Below are the code and all the weights of a small trained network. Each question names an input and a class and asks about switching units off, where a switched-off unit gives its printed mean instead of its output.

import numpy as np


def w(rows, s, z=0):
    codes = np.array(rows[::2]) - 128.0
    scale = np.full(codes.shape[1], s)
    scale[-1] = z or s
    return codes * scale


def norm(h):
    return h / np.sqrt((h * h).mean(-1, keepdims=True) + 1e-5)


def f(y):
    return y / 2 * (1 + np.tanh(0.7978845608 * (y + 0.044715 * y**3)))


def log_softmax(a):
    a = a - a.max(-1, keepdims=True)
    return a - np.log(np.exp(a).sum(-1, keepdims=True))


def net(x, mask):
    res = np.array(x, float).reshape(1, 6) / 4 @ E
    u = 0
    for l in range(4):
        y = f(norm(res) @ A[l][:, :-1].T + A[l][:, -1])
        res = res + np.where(mask[u : u + 9], y, B[l][:, -1]) @ B[l][:, :-1]
        u += 9
    return log_softmax(norm(res)[-1] @ U[:, :-1].T + U[:, -1])


A, B = {}, {}
E = w([
[145,176,92,104,122,99,199,229,80],'x0',
[123,114,30,153,59,131,95,155,165],'x1',
[232,148,85,114,101,252,148,93,70],'x2',
[127,129,128,125,126,128,131,128,129],'x3',
[126,124,128,128,128,129,130,127,125],'x4',
[126,131,127,128,130,128,127,127,129],'x5',
],0.0016)
A[0] = w([
[54,9,194,202,176,81,22,71,207,2],'0.n0',
[129,147,119,131,134,131,106,125,117,86],'0.n1',
[95,250,113,93,124,15,154,202,130,73],'0.n2',
[125,102,140,124,123,139,144,140,138,117],'0.n3',
[86,80,72,145,56,113,117,145,173,132],'0.n4',
[138,163,134,143,134,123,104,123,134,85],'0.n5',
[129,145,124,118,128,126,107,139,115,149],'0.n6',
[127,130,66,146,91,133,89,106,170,146],'0.n7',
[134,159,136,125,109,126,121,104,133,135],'0.n8',
],0.0023,0.00072)
B[0] = w([
[116,254,125,58,90,106,175,137,146,253],'0.n0',
[136,117,119,126,126,135,141,129,141,119],'0.n1',
[88,67,141,173,160,123,105,108,160,218],'0.n2',
[136,138,127,131,133,116,126,120,113,126],'0.n3',
[134,121,144,126,152,96,67,145,144,176],'0.n4',
[132,118,125,140,109,133,135,116,116,118],'0.n5',
[125,127,129,130,130,126,134,129,142,134],'0.n6',
[123,95,141,140,80,107,83,155,151,159],'0.n7',
[125,102,125,134,139,130,128,130,125,129],'0.n8',
],0.0025,0.0016)
A[1] = w([
[178,89,142,142,101,221,74,4,116,46],'1.n0',
[124,138,126,139,132,125,117,114,116,118],'1.n1',
[164,141,12,165,63,204,63,138,120,27],'1.n2',
[89,209,163,71,151,75,186,154,115,107],'1.n3',
[120,117,129,125,127,131,134,130,127,87],'1.n4',
[61,119,154,130,128,108,83,69,167,2],'1.n5',
[140,116,138,128,127,137,118,113,141,149],'1.n6',
[62,162,248,130,240,76,140,132,106,109],'1.n7',
[202,97,184,87,170,205,196,68,66,36],'1.n8',
],0.0027,0.00078)
B[1] = w([
[66,40,141,173,190,165,83,117,152,201],'1.n0',
[142,125,126,115,122,125,133,127,128,125],'1.n1',
[147,40,192,30,109,158,229,78,171,209],'1.n2',
[92,65,168,150,42,182,103,93,123,203],'1.n3',
[148,137,122,144,133,106,135,122,116,119],'1.n4',
[202,161,112,101,71,173,138,161,83,143],'1.n5',
[120,126,134,115,133,137,112,127,136,131],'1.n6',
[232,6,121,119,60,171,202,96,126,251],'1.n7',
[17,205,141,145,161,56,27,174,124,221],'1.n8',
],0.002,0.0018)
A[2] = w([
[119,143,86,182,160,92,119,185,140,33],'2.n0',
[122,188,146,136,191,149,143,138,75,103],'2.n1',
[167,105,117,138,45,96,165,157,136,88],'2.n2',
[144,130,121,150,108,128,129,129,126,89],'2.n3',
[146,121,67,171,167,178,160,167,68,88],'2.n4',
[110,151,172,112,124,112,40,101,142,90],'2.n5',
[181,243,111,106,117,191,90,57,133,4],'2.n6',
[124,252,134,148,173,114,137,188,59,62],'2.n7',
[76,166,61,142,115,96,84,169,173,89],'2.n8',
],0.0036,0.0014)
B[2] = w([
[54,41,109,79,124,109,66,157,109,110],'2.n0',
[121,143,146,129,85,167,88,210,93,153],'2.n1',
[48,178,140,176,218,113,121,99,97,248],'2.n2',
[106,119,160,137,139,97,134,92,124,102],'2.n3',
[115,198,162,108,84,69,143,105,187,164],'2.n4',
[184,202,80,141,180,163,162,93,153,187],'2.n5',
[64,46,146,195,162,46,129,193,114,158],'2.n6',
[129,98,181,96,8,250,102,169,136,155],'2.n7',
[197,128,90,155,143,134,60,155,43,202],'2.n8',
],0.0022,0.0011)
A[3] = w([
[130,161,57,88,110,115,232,157,151,13],'3.n0',
[62,169,51,172,128,54,30,168,166,98],'3.n1',
[173,122,73,123,87,119,220,137,120,71],'3.n2',
[84,148,154,192,253,152,44,114,75,42],'3.n3',
[103,5,133,182,157,70,142,206,69,124],'3.n4',
[81,131,207,142,142,77,219,98,123,65],'3.n5',
[124,111,147,139,149,153,143,43,201,9],'3.n6',
[142,82,130,99,96,112,188,158,124,82],'3.n7',
[172,124,171,84,173,149,172,93,88,101],'3.n8',
],0.0036,0.0014)
B[3] = w([
[194,150,89,84,226,127,125,131,183,146],'3.n0',
[225,182,114,90,89,119,56,101,87,250],'3.n1',
[116,171,155,130,241,84,120,147,189,150],'3.n2',
[77,197,95,184,254,107,68,126,186,175],'3.n3',
[139,24,103,188,194,185,145,206,38,226],'3.n4',
[59,166,112,151,131,120,180,98,165,204],'3.n5',
[125,80,110,112,97,141,132,171,77,169],'3.n6',
[146,159,126,168,180,151,112,135,119,153],'3.n7',
[131,158,47,129,110,61,51,166,166,158],'3.n8',
],0.0031,0.002)
U = w([
[54,168,179,104,70,70,196,39,181,254],'0',
[64,178,141,172,232,147,46,93,153,205],'1',
[215,205,107,82,45,74,46,74,129,23],'2',
[149,2,98,93,85,192,123,71,176,112],'3',
[79,57,155,194,198,105,238,169,90,48],'4',
[118,185,203,91,58,196,141,207,78,230],'5',
[185,66,68,144,154,97,64,215,33,47],'6',
[199,178,84,61,225,123,183,165,206,76],'7',
],0.0092,0.00051)

Each question gives the input, the list of numbers given to net, and the class t.
The units are the neurons (one row each of A and B). Each row of codes is followed by its name. A weight is (code - 128) times the scale printed after its matrix; where a second scale follows, it is the last column's (A, B and U).
mask holds one flag per neuron, layer by layer. A switched-off neuron (its flag False) gives its mean, the last column of its row in B, instead of its output. The means were averaged over made-up inputs and are rounded, as every weight is.
A unit's drop is (log p(t) with every unit on - log p(t) with that unit switched off) / (log p(t) with every unit on - log p(t) with every unit switched off).
The circuit of an input: a set's keep is (log p(t) with only the set's units on - log p(t) with every unit switched off) / (log p(t) with every unit on - log p(t) with every unit switched off). Starting from the 12 units with the biggest drops (on a tie, the unit counted first), units are removed one at a time, each time the one whose removal leaves the highest keep (on an exact tie, the one counted first), for as long as the keep stays at least 0.8.
circuit, biggest first: the units of the circuit, biggest drop first
top k neurons: the k neurons with the biggest drops, biggest first
k most important neurons of layer l: the k neurons of layer l with the biggest drops, biggest first
input [0,-8,2,-1,-4,-2], class 1: top 3 neurons -> (0.n0; 3.n3; 1.n8)
input [-1,8,0,-3,-5,6], class 2: circuit, biggest first -> (3.n1)
input [0,-2,-6,-1,-1,-3], class 0: circuit, biggest first -> (0.n0; 3.n5)
input [0,-2,2,-8,-4,4], class 1: top 3 neurons -> (0.n0; 3.n3; 1.n0)
input [2,6,3,8,-6,-8], class 7: circuit, biggest first -> (1.n2; 3.n2)
input [-7,0,-5,-1,0,7], class 0: top 3 neurons -> (0.n0; 1.n8; 1.n7)
input [-8,0,5,-4,-1,7], class 1: circuit, biggest first -> (1.n7; 3.n3)
input [0,-3,3,8,7,0], class 1: top 2 neurons -> (0.n0; 1.n0)
input [-8,-1,5,-1,3,7], class 1: top 3 neurons -> (3.n3; 1.n7; 1.n8)
input [6,1,1,6,0,-8], class 7: 3 most important neurons of layer 3 -> (3.n0; 3.n2; 3.n6)
input [3,3,-8,-2,-4,-1], class 6: circuit, biggest first -> (3.n4; 3.n1)
input [0,1,2,3,2,-2], class 3: top 2 neurons -> (1.n2; 0.n0)
input [-2,1,-6,2,2,-8], class 2: top 2 neurons -> (1.n2; 0.n0)
input [-4,0,-4,5,8,7], class 0: circuit, biggest first -> (0.n0)
input [-4,-1,4,-7,-3,6], class 1: circuit, biggest first -> (3.n3; 1.n8)
input [2,-2,5,6,8,-1], class 5: circuit, biggest first -> (2.n7; 1.n8)
input [0,-8,-2,7,-8,3], class 0: top 3 neurons -> (2.n6; 3.n5; 1.n0)
input [4,8,8,-4,4,-6], class 7: top 2 neurons -> (1.n2; 3.n2)
input [4,1,-8,6,-6,-1], class 6: top 2 neurons -> (1.n2; 3.n1)
input [1,-1,7,3,-6,6], class 5: top 3 neurons -> (1.n8; 0.n2; 2.n2)
input [5,1,1,-3,3,-7], class 7: circuit, biggest first -> (3.n0)
input [0,0,5,-3,5,8], class 1: 2 most important neurons of layer 1 -> (1.n7; 1.n8)
input [5,1,6,-3,0,5], class 7: top 2 neurons -> (1.n2; 3.n0)
input [1,-2,3,5,2,-5], class 5: 2 most important neurons of layer 0 -> (0.n2; 0.n4)
